Facts:
bafal: φ vekur; χ a
baklugram: π satrur; χ e
bizul: χ c
braruvi: π vukaplun; χ e
bravulur: χ c
brebron: π totrak; χ e
breves: π dutridar; Ψ veklur; χ d
bridedi: Ψ pimo; χ e
brisku: φ skubragon; π brizek; Ψ deski,baklugram; χ e
brizek: π grinom; Ψ flogo,sisto,nuvil,druseka; χ c
brizos: Ψ stufas
brizutren: π kena
brobrel: π flagek; χ e
bufles: π grukluk; χ c
bukil: π zapler; χ a; ρ vusel
busa: π mustiros; χ b; ρ vubom
delu: π plani; χ b
denifel: π dukim; χ b
deski: π pladudros
dipom: π trabrelek; χ d
domobul: π kozen; χ c; ρ dradri
dostutru: Ψ kleskes,rograbis,pladubik
dradri: π gratrum
draplir: π groskul; χ c; ρ satrur
draske: φ kolal; π zigrer; χ d
dremol: χ d; ρ famur
driklel: π kloten; Ψ tribrol,dukim; χ c
drogil: π supas
druplekem: χ a
druseka: π plastes; χ d; ρ vusel
dufur: π flerik; χ a
dukim: π flekane; χ d; ρ skere
duno: π trabim; χ d
dutridar: π rograbis; χ b
famur: Ψ medeklun,sefe
fefa: π zosuge; χ c
fezor: φ gaber; π zagripon; χ d
fiflofa: π plastek; χ b; ρ brizos
fipi: π sisto
fise: π klidrum; χ c
flagek: π fise; χ b; ρ vusel
flaku: π veklur; Ψ groful,mugen,fludram,veklur,pezapo,zubrus; χ d; ρ guzak
flefel: π drogil; Ψ fise,bafal; χ e; ρ vukaplun
flekane: φ denifel; π kider; χ e; ρ vubom
flerik: φ dufur; χ c; ρ seplu
floda: π trofak; χ a
flodruk: π pleklam
flogo: π rozo; χ d; ρ supas
fludram: π lige; χ b
flutrir: χ a; ρ movigrem
gaber: π pladubik; χ e; ρ klasu
geflum: π ninem; Ψ fiflofa,vopla,flekane,grukluk; χ e
geklok: φ sostol; π sostol; χ a
gerezur: φ klate,zosuge,meflasel; π klate; χ c; ρ paston
gobis: π flefel; χ e; ρ flodruk
gobre: π kavo
govol: π bafal; χ d
gratrum: φ fiflofa; χ b; ρ nabok
greper: π gaber; χ b
grifli: π gobis
grinom: χ c
groful: π brizutren
gromo: π pafu; Ψ pezapo; χ c
groskul: π robru; Ψ saplor,teka,gufim,ninem; χ b
groziflik: π bravulur; χ e
grukluk: π bridedi
grurul: χ a
gruta: φ sisto; χ d
gufim: χ c
guzak: π deski
kabru: π skubragon; χ c
kapek: π skestil
kavabras: π skamok; Ψ govol,sefe; χ d
kavo: π delu; Ψ motok,bafal; χ e
kena: π klegrum; Ψ flumur,trabrelek,sostol,tribros
kider: π metrotas; Ψ fiflofa,greper,flumur,mustiros; χ d
kiklum: π druplekem; χ c
kizar: χ d; ρ nunun
klate: χ c
klegrum: Ψ sisto,mugen,baklugram,dipom,replestir,kapek; χ b
kleskes: π tebes; χ e; ρ robru
klidrum: π kizar; Ψ braruvi,motok,grurul,grinom; χ e
klonan: π dufur; χ e; ρ kludran
kloril: χ a
kloten: π baklugram; χ e
kludran: Ψ motok,suzes; χ a
klusi: π zubrus; Ψ plani,zagripon; χ a
kolal: φ plistezos; π draske; χ e
kopa: φ tretaflin; π suzes; χ c
kozen: φ domobul; π naflusuk; χ d
lige: φ fludram; Ψ gobre,flerik; χ c
liral: π pezun; χ a
lomur: π bukil; χ c; ρ grifli
medeklun: φ plistezos; π kolal; χ e
meflasel: π gerezur; Ψ flogo,baklugram,vopla,mustiros,bravulur; χ a
metrotas: π gufim; χ e; ρ grifli
mifes: π plodrudri; χ b
motok: π pezapo; χ c; ρ dradri
movigrem: π flodruk
mugen: φ stere; π geklok; χ d; ρ fipi
murak: χ d
mustiros: π pobruk; χ d
naflusuk: π kloril; χ e
nidufa: π duno; χ d
ninem: π tino; χ c; ρ grifli
nufade: χ c
nunun: π vamun
nuvevi: φ sefe; π sefe; Ψ delu,brebron; χ b
nuvil: π mugen; χ a
pafu: π busa; Ψ mugen,liral,grurul; χ d
paston: χ b; ρ robru
pezapo: φ duno; χ e
pezun: π nuvevi; χ c
pifum: φ floda,zubrus; π floda; χ a
pimo: π liral; χ d
pladubik: π fezor; χ a
pladudros: π braruvi
plani: π vusel
plastek: π pleko
plastes: χ c
pleklam: π kleskes
pleko: π studa; χ d; ρ fipi
plistezos: φ medeklun; χ e; ρ flaku
plodrudri: Ψ flekane,rozo; χ c
pluriplel: φ steklok; χ d
pobruk: π bizul; χ b
pudak: π vekur; χ e; ρ dremol
replestir: φ klonan; π klonan; χ a
robru: φ draplir; χ b
rograbis: π ropun; χ c
ropokor: φ pimo; χ b; ρ numor
ropun: π mifes; Ψ nabok,plafin,dutridar,paston; χ d
rozo: χ a; ρ kena
sakim: π grurul; χ d
saplor: χ e; ρ guzak
satrur: π zuvina; χ c
sefe: π ropokor; χ e
semuten: π nunun; Ψ plani; χ b
seplu: π tribrol; χ a
sisto: π gruta; χ d; ρ vusel
skami: π truzor; χ a
skamok: π pudak; χ a; ρ skestil
skere: π tragele
skestil: π fipi; Ψ ropokor,pobruk,bizul,flumur
skizafur: φ truplor; π truplor; χ c; ρ vubom
skubragon: π brisku; χ d
sostol: φ geklok; π stere; χ e
steklok: π pluriplel; Ψ dufur,grurul,paston; χ b; ρ skere
stere: φ mugen; χ b
stiluk: φ vezi,skami; π flutrir; Ψ naflusuk,kloril; χ d
stisar: π groziflik
studa: π dradri; Ψ movigrem,guzak,fezor,flutrir,pifum,denifel
stufas: π kabru; χ a
stustem: π stiluk; χ d
supas: Ψ flutrir,rozo
suskem: φ murak; π murak; Ψ kloten; χ b
suzes: π vubom; χ b
teka: π brebron; χ e
tino: χ d
totrak: φ teka; Ψ sefe,pladudros,pladubik,suzes,brizutren; χ b
trabim: π motok; χ b; ρ supas
trabrelek: π paston; χ c; ρ pleklam
tragele: π tripleski; Ψ zagripon,flerik; χ a
tretaflin: φ vubom; π sakim; χ a
tribrol: π geflum
tribros: π skere
tripleski: φ plastes; π druseka; χ b
trofak: χ a; ρ plistezos
truplor: π replestir; Ψ skamok,stustem; χ b
truzor: π vezi; χ b
vamun: π groful
veklur: χ a
vekur: π govol; χ c
vezi: φ stustem,skami; π stustem; χ d
vubom: π tretaflin; χ d
vudror: π guzak; Ψ suzes,dukim,taplir; χ e
vukaplun: φ braruvi; π brizos; Ψ delu,sostol,pleko; χ c
vusel: π saplor; χ b
zagripon: π nufade; χ c
zapler: π kiklum; Ψ nufade,nabok,drogil; χ e
zigrer: π plistezos; χ e
zosuge: φ fefa; π meflasel; χ e
zubrus: π pifum; χ d
zuvina: φ kloten,satrur; χ e

Known rows:
dukim: [ -9   0 -15   1  -5  -9  15   1   6   9  -9  11  -6  -6 -32   5 -14  15
   4  -3  39   7  -3 -13   3   0  18  15   0 -20   5  -6  23 -15  -7   6
   6   8  -4  19  11 -15 -14  -6 -11]
flekane: [ -9  11 -15  -8  -1  13  10  -6 -24  -5 -16  -1 -16  -2 -14 -15   0  28
   3 -23  25 -37   5 -37   1  -2  22   4  13  -2 -10  11  27   4 -10  10
   6  33   5  12  16 -15 -36  19 -10]
tebes: [  2 -16 -23  13   4   5  22   5 -12  16  -3   2  21   5  17   9  -2   7
 -14   9 -11 -13  -5  -7  -3  -9  -5 -17   7   1  -8   3 -13   3 -11 -16
  -5   6  21  12  -6  12   4   1   8]
pladudros: [  1 -14 -28  20  -3  -4  21   4  -2  16  -8   4  21   6   8  14  -2   5
 -12  15  -3  -7   6  -5  -7  -2  -3 -13  12  -7  -3  -2 -12   1 -15 -16
  -7   6  22  10   0  13   6   2  -5]
dradri: [  0 -17 -23  13   3   5  22   6 -16  16  -4   3  18   3  12   4  -2   7
 -15  10 -11 -15  -6 -13  -4 -10  -7 -17   6   0  -9   2 -12   0 -11 -19
  -4   9  22  14  -5  12   2   2  11]
domobul: [ -3  -5 -18  16   1  -6  19   7   3   3 -23  16  -6   1  -3   1   0  10
   3 -19  18  12   1  -4   8   1  11  -1  16  13   8   9  13 -15  -1  -9
  25   1   2  23   0  -6  -7 -11 -14]
kabru: [  7  -8  -2  15  -1  -1   9   3   3  10 -16  10   6   3  10   6  -2   3
  -6   9   1   5  10   8   0   1   2  -2   9  19  -3   2  -2   1  -2  -4
  -1  -7   5   7  -2  -9   2  -3  -6]
lige: [ 10  -5   8  14  -1  -1   8  -4   4   5 -17  10   2  12   5  -2   0  -7
  -9   3 -13   0   4   5   4   9   5  -5  17  18 -11   3  -2  -4   3  -8
  -1 -14  14  13  -3  -9  -6  -4  -5]
rograbis: [  2  -7 -15  15  -6  -1  14   1   6  14 -10   6  12   5   3   7  -8   4
 -10  17   3   1   4   2  -4   6  -1  -7  12   6  -3  -1  -5   3 -10  -6
  -2  -2  10   6   1  -3   5   0  -9]
steklok: [ -1   5  -4   7  -4 -17   6   5  12   1 -28  20  -1  -9 -12  -7 -10  10
   7 -26  18   9  -8  13  16  -3   7  -5   8  14  -1 -12  16 -24  12   3
  24 -18   3  34   0  -4   2 -16  -9]
plani: [  3 -14 -24  18   2   3  21   6  -7  16  -9  -2  15   7  14  13  -2   4
 -11  11  -5  -9   4 -12  -9  -6  -6 -16   9  -3  -3   7 -13   2 -14 -17
  -6  11  12   5  -1   7   4   5   0]
truzor: [  7  -4   7   5  -3  -9   1   4   6  11 -17   7   6   6   4   1 -13   2
  -7  10   8   2   5   9   1   3  -8  -8   2  17 -10  -6  -3  -6   2   5
   4 -16  -9  13   0 -14   6  -1  -4]
groskul: [  6  -9  15   4  -1  -9   0   2   5   8 -16  19   5   9   3  -3  -9  -1
  -6  11   0  -4   3  13  11   4  -5  -3   2  32 -13 -10  -2  -9   8   5
   6 -24  -2  15  -8 -16   1  -5   1]
metrotas: [ -8 -20 -18   4   9   1  34   4  -3  25  11   8  -4  -7 -18   4 -14   7
  -9   0  11  45 -31 -19  -1 -16  17   2   1 -30  18   5  13 -32  -3 -23
   2  11  11  40   4  -4   1 -26  29]
pobruk: [  6  -8   0 -10   3   6  11   3  -7  21  -6  -9  10  10   9  -2 -23   6
  -9  15   2 -13  -5 -10  -4  -3 -17 -21 -12  11 -11  -4  -4  -2  -7  -1
   2   1 -10  13   0 -10   7  11  15]
plafin: [  4  -9 -18  22  -1  -2  15   6  -1  12 -17   4  15   1  15  14   0   7
  -8   5  -4  -2   3   3  -6  -4  -2 -14  10  -3   0   6  -7   4  -9 -12
  -4   2  15   6  -1  12   8  -2  -3]
druseka: [ 17   3 -18 -14  22   2  30   3   8  26  23 -40   0 -22 -16  -8 -26  -8
  10 -42  23 -33 -10  -4  14 -15  12  28 -49 -21   3 -15  22  -4 -20   0
  10  -6   3   7  16   2   3  -2   5]
baklugram: [  7  -1   9   3   4   5  -1  -2  -4  10 -10  -8  -2 -18  12   6  -6  12
  -4   2  10   7   5   7 -11 -16  10   8  -3 -12   6   4  13   8  -4   9
 -21  14   3  -1  11  -7   3   1   9]
stustem: [ -1  -5  10  -4   1   1   8  -5  -4  16   1  -3   3   1 -11   4 -14   5
  -9  24  12  -3   2  -4  -3  -3   6  12  -8  -6  -9  -9   7  -3  -7   8
 -17   4  -1   7   7 -19  -3   1   8]
flumur: [  8 -12 -13  18   9   5  20   7 -14  13 -17  -5   6   5  24  13   2   5
  -3   2  -6  -1   5 -12  -9 -11  -6 -18   5   7   3  19  -7   4 -11 -17
  -1  15  -3  -4   0   3   2   8   6]

Rows:
No name comes twice in this set of rows, the named rows included.
[  9   1   5   6  -3  -7   3   4   6   5 -24   8  -1  11   5   8  -9  -2
   0  13  12   5  13   5  -1   7  -6  -7   5  19  -4   2   1  -7   0   2
   3 -11 -21   2   3 -21   1   0 -11]  denifel
[ -4  26  -6  -6   6   0   3 -12  16   6 -26 -22 -17 -26 -17 -11 -16  29
  -4 -30  25  13   1   8  -1  -5  30 -11  12 -43 -21  22  34 -24  10 -15
   1 -13   6  11  42 -13 -14  -8   4]  mugen
[ 11   5  22  -3  -3  -1   1  -7   5  11  -2   4  -7   5 -12  -1 -15   0
   0  13   2  -5   1  -6   0   5   9  17   4  -9 -12  -8  11  -4   1   4
 -26  -4   5   8   8 -19 -15   1   0]  draske
[ -4   1  11  -1   4 -15  -2   1  -5   0 -22  23 -14 -22 -18  -9   0  16
   6 -33  25  13  -9  17  18 -13  25  19   5   1   0 -10  29 -18  17  14
  11  -7   6  33   1 -12 -10 -22   7]  flaku
[  4 -18  -7  -4   8  14  15  -3 -21  20   3  -1  15   6  14  -6  -8   8
 -20   9 -14 -17 -13  -8   2 -11 -10 -12  -7  23 -14  -1 -10   3  -5  -6
  -2   1  18  20  -8   0   6   4  23]  plodrudri
[  9   3   7  -3  -2   0   8  -5   6  14  -8  -4   5  13   3  -6 -20   0
  -7  11  -7 -10  -1  -3  -1   9  -7 -19   3   4 -17 -10  -6 -13  -4  -4
  -5 -10   4  19   2 -10   0   8   3]  tripleski
[-11 -10 -17   3   5   1  19   0  -6   8  -5  11  -6  -8 -18  -2  -4  13
  -1 -11  22   5  -5 -15   6  -5  19  16   3  -7   3   3  21 -13  -5  -2
   5  14   9  24   6 -11 -15 -11   3]  pudak
[  1  -2  19  -8   3   7   6 -15  -1  14   7  -6   0   5 -15  -6 -13  -3
 -13  16  -8 -15 -11  -6   3   1  11  10  -7  -5 -21 -12   5  -8  -3   1
 -23  -5  16  23   6 -19 -11   5  18]  stiluk
[-13 -14 -31  -6   4  13  29  -3 -18  21  13  -1   3  -5 -22  -5 -15  18
  -7   0  20  -7 -20 -34  -1 -12  13   6  -6 -18   0  -3  13 -13 -16  -8
   2  25  14  28   7  -2 -12   1  17]  saplor
[ -1 -13   1   4   1   5   9  -5  -6  16   5   6   5  -2  -6   5  -3   3
 -11  18   6  -4   2  -2  -2  -5   9  15  -2  -3  -7   0   5   5  -7   2
 -19   4  13   7   3  -9  -7  -1   8]  zigrer
[  1  -6 -22   1  -5   6  16  -1  -1  24   1  -7  22  -4  10  -2 -18  15
 -17  11  -1  -9  -8  -4  -8  -5  -7 -17   3  -7  -5 -11 -11   5 -15  -4
 -11   3  26  17   2   9  16   5   7]  grinom
[  6   6  -2   2   6  -5  12   9   3   3 -31  -1 -12  -2   6  -4 -14  11
  10 -21  24  10   2 -10   4  -1   0 -13  -4  14   6   9  18 -17   2  -2
  24   2 -29  15   6 -12  -3   3  -3]  fiflofa
[  8   1  17  12  -1   1   3 -11   5   4  -7   4  -8   1  -8   5   1  -6
  -9  10  -4   4   9   3  -1   7  20  14   9  -6  -6   5  11  -3  -2  -3
 -22  -1  11   7  10 -19 -16   0  -3]  zosuge
[  2 -14 -15  22   4 -10  26  12  12  13 -24  21  -7  -2   0  10  -7  -1
   2 -14  11  61 -13  -2   4  -4  10  -9  16  -5  26  14  10 -34   7 -27
  23  -6  -7  34  -1  -6   4 -30   2]  lomur
[-14   6 -24 -11  -7   0   6   4 -16  -1 -23  11   3   6 -15 -18 -11  30
   4 -17  32 -47  -2 -24  11   4   1 -12   9  27 -20 -14  14  -5  -5  13
  30   9   2  24   4  -8 -20  16 -14]  busa

Now the same things, written a new way:
Known rows:
motok: [ -4 -20   1 -16  -3 -23   4   0 -17   0   3 -24  18 -13]
kavo: [ 26  23 -13 -25  -5 -29 -18  13 -16  -1   1 -35  -7   8]
bafal: [ 16 -12 -14 -12  15   0  -9 -47  -7  22 -13 -27 -14  -4]
gobre: [-25   6  -4   9  -1  28  20  12  -5  -5 -16  31   5  12]
trabrelek: [-15  11   1  -9 -11 -20  -9  -2   6  -5  11  -2   8   0]
groful: [-12 -16   8  13   5  35  23   8 -10   7  -4  13  15  -6]
suskem: [-12  11  -5  -1  -3  10 -13  50  -3 -22  -5  21   0   1]
pezun: [  7  -4   5   0 -12 -15  -5   2  -1   3   9  -2   2  -6]
groskul: [-10  13   7  -4  -3  17 -11  48   1 -10   9  11   4   6]
gufim: [  5 -27   0 -12   8  -9 -10  -9  11   7  13  -1 -10  -7]
vezi: [  9   0 -15  11 -12  12  -3   5  29  26  -5  -7  32  10]
draske: [ -7   1   3   7  -8  14  -6  -4 -17  12  -3   4   0  -8]
grurul: [ 18  -8 -11 -10  18  -1  -1 -51  -1  13  -4 -24 -16  -1]
bizul: [  6 -26   1 -12   9  -9 -11  -9  13   7  13   0  -9  -7]
dutridar: [-19  -1   3  -2 -13  11   3  29   2   4  12  22   4   3]
baklugram: [ 22   8   0  -2 -12 -33 -15 -19   7  -4  14 -15  -4  -8]
sisto: [-42 -11   2  51  21 -37   5   8 -26   9  17 -28   7  13]
domobul: [-13   8  -5 -12  -9 -31   4  -3   4 -24   7   6   8   6]
dufur: [ 22  -8  -3  -2  16  -9   6 -51  -1   4  -3 -20  -8   0]
kider: [ 14   5   6  12  13  17  -7  10  -1 -17   1  -9   8 -11]

Rows:
No name comes twice in this set of rows, the named rows included.
[-23  13  -1  -7  -5   4   4  -5  -5   5   1  -7  16   5]  dukim
[ 28  23 -21   5  -3  -8   4 -37  -2   2 -18   8 -22  12]  seplu
[ 20  -7  -4  -1  14  -8   0 -52   1  11  -8 -20 -10  -3]  druplekem
[ 29  33  17   4  10 -13 -25 -27  -5   0 -28 -22   4   9]  tragele
[-1 23  2 12  6 49  3 34 -3  3 -1 20 -4 11]  skestil
[  7 -11   5   6  26  57  -1  23   2   5   2  17  -9   3]  kena
[  4 -12   6   9   2   9   9  -6  -2   0   1   2   8  -9]  mustiros
[ 2 27 -6 -1  4 17 -8 19 -7 -6  3 -9  0  7]  pafu
[ -1  10  -2  -6 -14 -17  -9   2   5   3   9   6  -5   3]  kabru
[ 17  16  -2 -10 -10 -37  -8 -20   6  -6  14  -6  -9  10]  kloten
[ 11 -12   3   6 -13  22   0  33  -3  18   7  37  -2  -9]  robru
[ 21   4   1  -4 -12 -34 -14 -18   2   3   9 -15  -3  -5]  naflusuk
[-10   8   6   6  12  41   8  31 -10  -3  -9   4   9   5]  dostutru

